Each row has a hidden trait or not; one of two labels after the row says which. A new part has a new trait and new labels.
In the rows, zero is written as 100.
[ 93 110 134  82  82 133  78 122  91 111 103 135 126 116  82  87 187  79
 149  83 115  75 106 106 102 103  82  64  89  67 133 133  75  84  92 127
 114  89  93 134 101  90 117  96 101  85  97 103  91 111 103 109  87 115
 117  46 108  88 126 108 105 112  91  83  95 113 116 101  68  99 146 112
  57  83 103  88 118 101  94  66  87 114  68 106  81  81  96  94 106 120
 115 156  69  50 101  95  71 121  90 100 102  94  79  88  87  86 120  91
 136 105 118 100  93  95  99 105 105 102  70  70 113 126  88  82  90 101
  95 104  93  69  96  84  82  99  92 114  89 113 116  99 107  92 110 102
 113  87  80  81  74 106  98 112  93  56  95 104  92  95  97 119 104 125
  95  94  97  85  71 101  84  88  89]
Z980
[ 93  78  85  70 111  76  95  91 136 103 154  81  94 127 115 116  68 138
 147  73  93  88  78  87  55 108  99  76  86 103 109 143 153  63  86  78
 114 122 108 104 113  98 128  76 101 106 112 100 129 155 119 131 142  88
 100 127 123  74 131  55 107  69 114  29  99  94  85  95  34 143 108  62
  80 103 118  82  90 110  56 118 103  51 147  91 112  68  89 157  89  70
  94  34 128 140 127 135 120  99 118  92  87 137 132 107  96 101  34  81
 102 121 102  91 115  80  79  95 119  92 120 143  98  40 122 154  73  90
   0 106 114  72 112 159 100 127 122  53 166  59  97 111 106 129 102  86
  71  92 142 129 141  85 119  91 119 130 108 115  97 113 108  89  88 123
 132 118 113 113  90  94  85 110 125]
Z339
[ 89 104 126  73 105 119  97 114 184  83 120 109 120  53  99  95 123 131
 156  54  87  66  95  83 114 103  98  94 101  70 143 142 117 109  92  93
 126 102  97 128  93 107 129  84  85  86  99 108 116 109 108  84 108  96
  84 127 123  78 107 121  91 163  87  57 106 103  72  94  68 133  82  74
  55  91  81  75  40 113  85  78  87 117 180 112  86  78 126 123 108  88
  97  48 120  96 138 103 148 122  94 124 117 128 132 108 124  97  98 118
  95 121 100  88 115 155  83 106 100 104 127 119  79  70 107  63  88  97
   5 109  94  85  98 105 120 104 117 124 159  58  91 102 101 130 113  65
  94  98 146 113 142 103 103  92 101 111  95  91  96  97 109 119 129 102
 177  95  84 116  95 100  74 109 124]
Z980
[115  98  69  74  92  83 119  38 103  82  98  73  85 119 109 149  41 102
  43 128  85 116  96 110  44 103 127 106  99 132  75  79 109 101 115  72
  82 103  99  71 108 107  91 116 108 121 131  93 100  80 112 120 127  94
  94 128 103 100  93  83  91  51 135 116 101  89  92  96 114 109  60  85
 116 120 136 110 105 107 117 120 130  69  98  92 124 136  98 118  94  83
  95  88 116 131  85  80  82  71 103  87  88 106 110 100  89 104  95  98
  87  90  91  94  96  96 109 100  91 101 120 124  95  92  99 102  94  99
 143  99  95 108 104  94 102 112  95  81  85  66  93  94  91 116  73  93
  82 108  99 112 104  93 107 104 103 119 107 106  94 112  98 102 103 117
  91 114 107 100 147 103 106  99  90]
Z339
[113  93  73  97 113  89 117  45 134  77 113  72  85 111 114 123  27 116
  49 107  75 120  87  91  86  97 132 126 105 142  58  64 144  95  98  63
  79  93 111  76 100 111  92 107 102 113 121  96 125  78 112  96 116  82
  75 160 104 110  83  84  94 108 109 113 107  89  81  95 132 116  66  67
 112 114 137 114  78 115 107 131 101  83 113  92 125 132 123 103  92  61
  83  31 133 141 114 103 124  86 104  92 107 109 142 116 114 108  85 102
  65 100  75  95 113 121 109  97  84 100 141 120  82  50 121  84 100 105
  86  95  95 112 104  98 112 103 101 107  95  65  83  95  91 123  56  84
  76 112 137 120 143  89 105  90 114 149 108 113  99 111 104  89 103  85
 135 128  98 114 136 106  96 118 106]
Z339
[107 119 104  24  85 101  99  68 180  74  82  93 100  79  92 146 135 123
  92 112  88  88  94 117  45 107 114  96 104  77 125 121  72 137 128  94
 100  97  93 103 104 111 112 109 103 115 122 111  97  45 125 130 104  94
 110 102 114  83  78 127  90  97 116 122  96  95  86  87 110  96  39 128
  94 104 112  95  78 113 126  74 132  85  98  95  81 133 108 116 102 109
  99 104  93 111  92  55  73 110  90 102  92 106 100  88  91  91 135 134
 103  93  97  99  88 152 106 103  82 110 108 117  90 120  72  44  88 108
 138 106  84  91  94  63  93  92  91 125  85 109 100  96  89 131  60  76
 102 107 109 102  90 110 103 111  87  88  96  57  89 103  93 129 147 138
 123  85 105  93 137 101  93  90  80]
Z980
[ 95  94  85  56  95  94 114  71 125  93 127  82  99 117 107 133  70 127
 127  78  90  87  93  96  46 106 107  70  89  97 113 139 124  80  96  77
 116 118  98 105 111 103 122  91 100 107 127  92 107 129 116 115 149  98
  95 123 118  77 122  80  93  65 133  49 102  95  81  93  53 147  97  48
  76 106 116  81  84 112  81 115 115  72 166 102 121  77  88 166 100  83
 102  73 129 122 114 105 105  83 109  97  94 135 119 107  93 100  49  81
  98 116 100  80 111 100  85 103 115  97 125 142  92  61 103 129  77  87
  41 108 104  79 107 134 107 134 116  72 148  32  96 101 103 127 117  78
  79  93 122 118 132  89 115 100 109 115 105 117  95 111 105 112  93 133
 123 107 102 108 109  97  83  96 129]
Z339
[ 98 128 137   8  76 120  84 120 200  78  81 116 120  45  87 119 193 130
 143  81  94  60 106 113  59 109  95  81 100  40 172 153  59 145 124 110
 123  97  86 131 101 110 123  99  91 102 111 119  87  57 128 122  96 101
 113  87 126  73  93 146  89 138  90 100  97 100  81  89  86 106  68 127
  51  84  93  76  54 112 111  50 121 110 131 110  52 106 119 116 109 125
 109  98  88  85 104  56  78 133  81 122 102 117  96  83  97  86 171 143
 120 101 110  96  89 173  95 109  82 114 100 105  86 133  71  27  83 105
 114 111  81  77  91  46  98  86  99 143 111 115  99 102  94 133  84  66
 108 100 117  95  88 122 101 115  80  69  86  45  82  94  99 151 157 130
 150  67  95  97 114  98  84  84  78]
Z980
[100  71  89 171 124 108 101  96  18 118 139 103  96 165 104  68  56  70
  81  89 104 121  86  80 153  89 105 111  94 151  37  62 148  37  62  94
  81  88 119  89  97  87 101  92 104  83  88  83 132 150  76  73  96  99
  84 103  84 120 119  66 114 114  93  80 107 108 117 111 102 106 165  67
 109  99 126 116 137  99  81 137  56 102  70  93 133  83  98  72  89  68
  94  87 104  98 117 152 135  94 111  80 111  83 124 119 112 105  42  54
  91 107  90 104 123  38 105  93 111  85 108  76 110  63 138 145 106 101
  33  90 110 102 107 132  97 112 103  85 106  87 103  98 111  68 106 126
  89  96 110 101 130  78 100  84 129 121 114 159 113 107 104  58  42  76
  87 147  93 102  60 105  95 124 123]
Z980
[ 99  95 125 173 111 136  94 147  74 109  98 129 124  95  93  40 103  66
 103  78 104  99 112  80 200  89  92 118 106 112  81  62 114  85  69 111
  91  74 107 109  83  95  92  99  90  68  74  94 106 120  72  39  58 107
  78  89  86 125  99 112 103 182  54 106 110 115 112 113 122  93 154  87
  82  84  92 103  92  97  97  96  52 166  89 112 102  86 123  37 108  98
 102 111  94  63 119 126 138 117  88 112 132  84 109 116 130 105 104  92
  93 107  95 101 116  84 104 103  94  97 100  56  96 104 126  65 116 103
  64  91  98 110  96  88 108  89 100 136 101  99  97  95 105  71 118 111
 107  98 102  86 115  99  85  90 109 111  97 126 106  89 108  86  76  52
 117 117  75 106  61 107  96 115 109]
Z980

Part 2:
[151  57  99  97  98 117  80  44 125 103 121 100  91 124 115  93 103 100
 124  82  93  80 106  89  92  97 100 100  72 109 126  67 107 100 139 100
 131  98 102  88 101 101 109 100 113  35  75 105 104  81  94  98 101 200
  85 101 113  71 150 111 103  88  94  97  93  79  81  75 139 107 106 110
  91 101  98  89  97  98 133]
J
[131  54 101 100  96 106  87  75 108  99 140 101 100  80 111  98  98 103
 117  99  98  91 104  92  95 101  95 106  86 100 111  74 132  99 131 109
 113  99 102  95 101  87 106  99 111  58  99 106 102  90  94 102 109 174
  96 101 117  70 162 106 108  93 106  97 100  52  91  75 116  98 104 106
  93 100 101  96  91  98 131]
J
[ 55 164  95 105 105  91 117 142  88  99  48 104 102 124  83 103 101  98
  72 108 103 117  92 109 104 102 103  92 126  96  85 132  66  97  54  89
  75 103  96 106  97 113  92 102  76 129 107 116  96 113 105  97  88  12
 108 100  80 147  34  96  86 110  96 104  98 158 100 125  78 103  96  92
 110 107  96 104 108 104  59]
J
[109 132  86 111 102 110  89  83 110 104  78 114  93 102  99  92 105  99
 100  97  94  95  90  94  95 103  97  89 111 106 113 104  75  84  79  88
 106 104  97  95  95 125  99 105  67  49  88 149  92  93 107  90  81 129
  96 104  87 140  65 109  81  98  98 105  82 172  72  98 125 119 106 104
 101 117  88  91 103 104  87]
P
[118 137  87 110 104 116  92  60 116 106  69 108  88  92  99  92 107  97
 109  76  93  90  92  95  93  99 103  85  99 110 119  98  56  89  77  83
 116 103  96  95  97 127 102 105  79  59  72 137  95  92 107  89  76 128
  90 103  84 132  58 111  78  98  87 103  76 189  75 100 136 121 107 107
 101 118  87  89 110 103  93]
P
[142  56 101  95  97 112  83  68 113 102 128 100  96  77 114  96 100 101
 120  94  96  84 104  93  95  98  99 103  76 106 116  75 117 102 135 106
 118  99 102  93 101  93 107  99 118  53  88 110 103  85  93 100 104 176
  87 101 114  67 143 108 106  91  99  97  97  70  91  77 127 103 104 106
  92 101 101  93  95  98 128]
J
[ 59 139  97 105 103  87 115 157  76  95  86 103 108 122  85 104  98 100
  78 116 105 118  94 107 106 105  96  99 127  92  82 127  92  94  54 100
  71 103  98 108  97 102  92 101  84 146 119 119  95 115 107 100  98  50
 113 100  87 137  56  92  95 110 109 105 101 129 110 115  72 100  95  93
 106 103  98 106 102 103  62]
J
[143  44  99  98  96 113  81  46 114 104 136 103  96  76 117  94 100 103
 125  88  94  84 103  88  92 101  97 103  77 105 122  72 125  99 139 107
 124  99 103  91 100  94 107 100 115  38  89 113 101  82  93  98 105 200
  92 102 117  68 159 111 107  89 103  98  90  71  87  72 161 105 106 110
  90 102  99  91  92  97 130]
J
[ 59 136  97 104 102  80 117 162  74  96  94 103 108 123  89 105  98 101
  77 121 105 119  95 107 108 104  96 102 125  91  77 122 106  96  66 100
  72 102  98 110  98  98  92 100  85 146 124 125  93 113 108 100 101  40
 114 101  91 127  64  90  98 109 111 105 104 124 113 115  70 100  96  93
 106 103  99 107  98 102  74]
J
[152  43 101  95  96 117  81  51 123 103 139  99  95  72 117  93 102 101
 129  85  94  79 105  90  91  97 100 103  76 108 123  66 114 103 144 105
 128  97 103  89 102  96 109  97 126  37  81  91 104  82  91 100 104 198
  87 101 115  64 157 110 109  88  96  96  92  64  86  73 135 103 106 110
  90 100 100  91  95  98 138]
J
[ 86  74 115  88  97  84 108 139  91  96 115  84 110 107  94 109  93 101
  94 120 107 107 111 110 108  96 104 108  89  93  80 106 122 121 123 115
  91  96 103 106 105  74  98  94 135 180 112  37 109 112  93 112 123  46
 105  96 112  63 121  87 121 105 106  94 126  34 129 109  62  78  91  93
 100  82 114 113  98  97 108]
J
[112 127  86 110 103 112  93  74 108 104  80 114  92  97 101  92 105  99
 104  78  94  94  91  92  92 102  98  89 107 106 114  98  76  84  72  86
 117 104  97  95  96 125 101 105  72  43  85 152  93  92 107  91  80 136
  97 104  87 131  69 109  81  97  94 105  75 172  75  97 127 121 107 105
 101 119  88  90 101 103  91]
P
[107 128  85 111 102 111  90  74 108 104  77 114  92  97  99  93 105  98
 106  86  94  96  90  93  94 103  98  88 109 107 114  98  72  83  74  86
 109 104  96  97  96 126 100 105  68  46  84 154  93  93 109  90  79 117
  96 104  88 134  65 109  79  96  93 105  80 173  79  99 126 124 106 106
 101 118  86  90 104 104  90]
P
[140  50 104  95  96 110  89  59 114 101 126  95  97  83 111  97 101 101
 117  90  97  87 106  94  95  97 100 104  79 104 114  78 118 104 142 105
 119  98 103  94 102  95 107  98 118  57  86  92 105  88  94 103 107 159
  90 100 112  68 148 107 108  92 100  99 101  61  95  80 122 101 102 106
  93  97 102  95  96  98 124]
J
[120 141  87 111 104 115  89  49 113 105  69 113  88  96  99  90 107  97
 108  76  93  77  89  93  93 101 102  85 105 111 119  96  62  85  79  81
 116 104  96  92  96 132 102 106  73  36  75 149  93  90 107  88  75 136
  93 103  83 138  65 112  76  95  91 104  75 184  71 100 139 125 108 107
 101 119  87  88 106 104  91]
P
[ 86  67 104  94  97  88 107 139  77  95 138  98 109 101 101 104  94 104
  95 121 104 108 105 100 105 102  94 113 102  92  90  98 142 104 118 116
  88  99 102 106 101  77 100  97 117 136 122  86 102 102  96 107 119 109
 109  99 115  75 139  96 116 100 114  99 114  41 102  91  80  89  97  98
  96  90 105 106  90  98 112]
J
[ 93 146  91 110 104 109 100  79 107 103  64 109  93 106  94  94 105  98
  91  90  96 100  91  98  98 101 102  88 112 105 108 110  64  89  67  85
 102 103  96  97  97 128  99 104  62  65  90 133  94  99 109  92  80  87
  97 102  81 142  53 106  78 101  93 105  85 179  86 108 116 114 103 102
 104 117  91  94 107 103  83]
P
[149  41 105  94  96 113  82  42 119 102 125  95  97  74 117  96 100 103
 127  89  95  82 108  91  93  97  99 105  75 106 123  66 127 105 146 107
 125  97 104  92 102  87 110  98 122  63  84  82 105  82  91 100 109 188
  89 101 119  50 174 108 110  88 100  95 100  65  92  71 128  99 105 108
  90  95 103  93  93  97 137]
J
[ 59 142  95 106 103  89 111 147  75  97  87 108 105 118  89 103  99 101
  75 113 104 119  93 104 106 105  95  98 125  93  87 123  94  90  65  97
  76 104  97 106  97 104  92 102  77 134 120 123  94 111 108  98 100  35
 114 101  89 136  55  96  93 108 109 106 102 126 101 119  76 100  96  95
 105 104  97 105 100 103  76]
J
[104 136  82 112 104 112  92  74 106 104  84 119  93 100 100  90 106  99
 104  86  94  98  88  90  94 105  95  89 114 106 114  97  73  77  71  83
  99 105  96  95  94 128 100 106  62  31  90 176  89  92 110  88  76 139
  99 105  87 135  62 109  77  97  98 107  75 197  72  95 137 126 108 107
 100 123  86  88 101 105  91]
P
[ 86  83 106  96  99  90 107 129  91  97 130  95 105 103  99 103  97 102
  98 114 106 105 103 104 104 100  99 106 103  96  91 103 120 107 109 108
  92  99 101 104 101  87  99  98 112 127 113  82 103 105  97 105 110  79
 105  99 106  89 107  94 110 103 105 101 116  61 113 101  84  91  96  97
  99  93 107 105  99  98 100]
J
[ 45 133  93 104 103  80 119 179  64  95  89 109 110 129  87 105  96 102
  73 125 106 126  92 106 109 107  93 101 133  87  77 127  97  90  57 102
  65 104  97 111  96  99  90 101  69 156 134 135  92 117 108  99 100  23
 120 101  91 151  59  91  96 111 116 107 102 115 111 113  63  98  96  93
 105 104  98 108  98 103  61]
J
[121 118  88 108 102 115  90  54 113 104  77 106  90  94 104  91 106  99
 107  78  94  91  92  93  92 101 100  91  99 108 118  93  75  86  88  86
 115 103  97  93  97 122 102 104  77  41  81 143  95  90 106  91  82 150
  93 103  90 122  92 111  82  95  93 103  79 159  76  95 134 120 107 109
 100 114  87  89 103 102  96]
P
[163  40 108  90  96 120  77   6 134 105 126  89  92  69 118  95 102  99
 136  77  94  70 110  94  90  91 108 102  58 111 127  63 108 112 156 102
 138  95 104  88 104  95 112  98 133  50  64  55 110  81  88 102 107 191
  78  99 117  43 168 111 109  87  86  91 100  54  93  78 159 100 103 109
  91  93 104  94  99  96 138]
J
[157  49 104  95  96 113  84  43 119 105 139  99  96  72 117  95 100 102
 126  87  96  82 106  89  92  98  98 105  78 107 123  65 122 102 138 105
 125  98 103  92 101  94 109  99 124  50  82  99 104  82  92 100 106 193
  90 101 117  59 160 109 108  87  99  96  96  62  88  71 130 104 106 109
  90  96 101  91  93  98 136]
J
[ 59 145  89 109 103  91 111 150  79  98  79 110 103 121  86 101 100 100
  80 112 102 123  89 103 105 106  95  97 129  94  88 123  85  86  53  91
  79 104  97 106  96 107  91 103  67 125 115 140  92 110 110  96  89  50
 112 102  82 146  62  96  88 107 106 107  96 129  99 115  82 106 100  95
 106 111  94 103 102 104  71]
J
